Here is a tiny trained network, its code and every weight. The questions are about switching its units off for an input and a class, where a switched-off unit gives its printed mean instead of its output.

import numpy as np


def w(rows, s, z=0):
    codes = np.array(rows[::2]) - 128.0
    scale = np.full(codes.shape[1], s)
    scale[-1] = z or s
    return codes * scale


def norm(h):
    return h / np.sqrt((h * h).mean(-1, keepdims=True) + 1e-5)


def f(y):
    return np.maximum(y, 0)


def log_softmax(a):
    a = a - a.max(-1, keepdims=True)
    return a - np.log(np.exp(a).sum(-1, keepdims=True))


def net(x, mask):
    res = np.array(x, float).reshape(1, 4) / 4 @ E
    u = 0
    for l in range(4):
        y = f(norm(res) @ A[l][:, :-1].T + A[l][:, -1])
        res = res + np.where(mask[u : u + 4], y, B[l][:, -1]) @ B[l][:, :-1]
        u += 4
    return log_softmax(norm(res)[-1] @ U[:, :-1].T + U[:, -1])


A, B = {}, {}
E = w([
[116,88,40,185,80,153,64],'x0',
[88,17,114,132,179,56,195],'x1',
[155,93,189,198,1,218,60],'x2',
[129,142,181,149,173,106,118],'x3',
],0.0096)
A[0] = w([
[122,37,140,114,137,103,174,80],'L0N1',
[134,39,180,145,2,166,133,2],'L0N2',
[115,65,97,171,70,140,112,141],'L0N3',
[123,21,172,170,70,137,142,148],'L0N4',
],0.036,0.0055)
B[0] = w([
[120,144,94,103,202,101,154,220],'L0N1',
[181,128,204,135,113,157,1,253],'L0N2',
[164,109,93,135,87,58,92,212],'L0N3',
[74,59,130,157,190,135,53,235],'L0N4',
],0.025,0.026)
A[1] = w([
[128,211,197,98,233,107,179,166],'L1N1',
[78,85,50,95,188,118,237,166],'L1N2',
[114,103,245,232,142,124,141,135],'L1N3',
[122,53,178,132,253,41,130,254],'L1N4',
],0.03,0.0021)
B[1] = w([
[95,110,103,180,87,136,246,222],'L1N1',
[106,167,69,53,203,58,121,211],'L1N2',
[191,130,162,5,136,84,88,162],'L1N3',
[167,130,55,18,90,67,160,253],'L1N4',
],0.025,0.036)
A[2] = w([
[162,141,72,73,95,130,55,231],'L2N1',
[130,126,229,85,254,129,80,7],'L2N2',
[138,92,108,153,128,172,33,34],'L2N3',
[149,187,190,114,103,206,36,81],'L2N4',
],0.038,0.0022)
B[2] = w([
[160,109,149,34,79,185,104,254],'L2N1',
[150,53,158,95,57,187,93,199],'L2N2',
[120,252,147,37,179,106,102,209],'L2N3',
[119,65,201,191,125,169,51,209],'L2N4',
],0.026,0.036)
A[3] = w([
[192,157,131,135,69,153,126,232],'L3N1',
[80,137,3,142,146,94,92,156],'L3N2',
[152,177,116,101,51,182,192,254],'L3N3',
[132,172,144,143,149,127,128,166],'L3N4',
],0.035,0.0044)
B[3] = w([
[141,33,182,121,102,108,93,198],'L3N1',
[194,46,150,83,115,47,93,250],'L3N2',
[102,67,101,178,174,157,6,230],'L3N3',
[148,84,153,119,168,168,148,128],'L3N4',
],0.021,0.019)
U = w([
[154,108,161,76,114,148,50,224],'0',
[126,113,47,53,152,61,187,182],'1',
[73,90,109,195,108,171,181,180],'2',
[137,186,121,171,138,139,145,23],'3',
[116,247,129,166,165,156,175,2],'4',
],0.016,0.0053)

Each question gives the input, the list of numbers given to net, and the class t.
The units are the neurons (one row each of A and B). Each row of codes is followed by its name. A weight is (code - 128) times the scale printed after its matrix; where a second scale follows, it is the last column's (A, B and U).
mask holds one flag per neuron, layer by layer. A switched-off neuron (its flag False) gives its mean, the last column of its row in B, instead of its output. The means were averaged over made-up inputs and are rounded, as every weight is.
A unit's drop is (log p(t) with every unit on - log p(t) with that unit switched off) / (log p(t) with every unit on - log p(t) with every unit switched off).
unit that matters most: the unit with the biggest drop
k most important neurons: the k neurons with the biggest drops, biggest first
top k neurons in layer l: the k neurons of layer l with the biggest drops, biggest first
drop of u: that unit's drop, to one decimal
input [-5,0,-7,3], class 1: unit that matters most : L0N2
input [-6,-2,-4,-5], class 1: 3 most important neurons : [L0N2, L0N3, L0N4]
input [-8,-5,-2,5], class 2: 4 most important neurons : [L0N4, L0N1, L0N2, L0N3]
input [-1,-5,0,8], class 2: top 3 neurons in layer 2 : [L2N3, L2N1, L2N2]
input [-6,-4,-5,0], class 2: top 3 neurons in layer 0 : [L0N4, L0N1, L0N3]
input [-1,-8,-8,2], class 2: top 2 neurons in layer 1 : [L1N1, L1N4]
input [-4,-4,-8,-8], class 1: top 2 neurons in layer 0 : [L0N2, L0N3]
input [-8,-6,-6,-4], class 2: top 2 neurons in layer 1 : [L1N1, L1N4]
input [3,1,-5,6], class 1: drop of L0N2 : 1.2
input [-5,6,-3,-5], class 1: drop of L2N3 : 0.0
input [-3,-6,-4,5], class 2: drop of L1N2 : 0.1
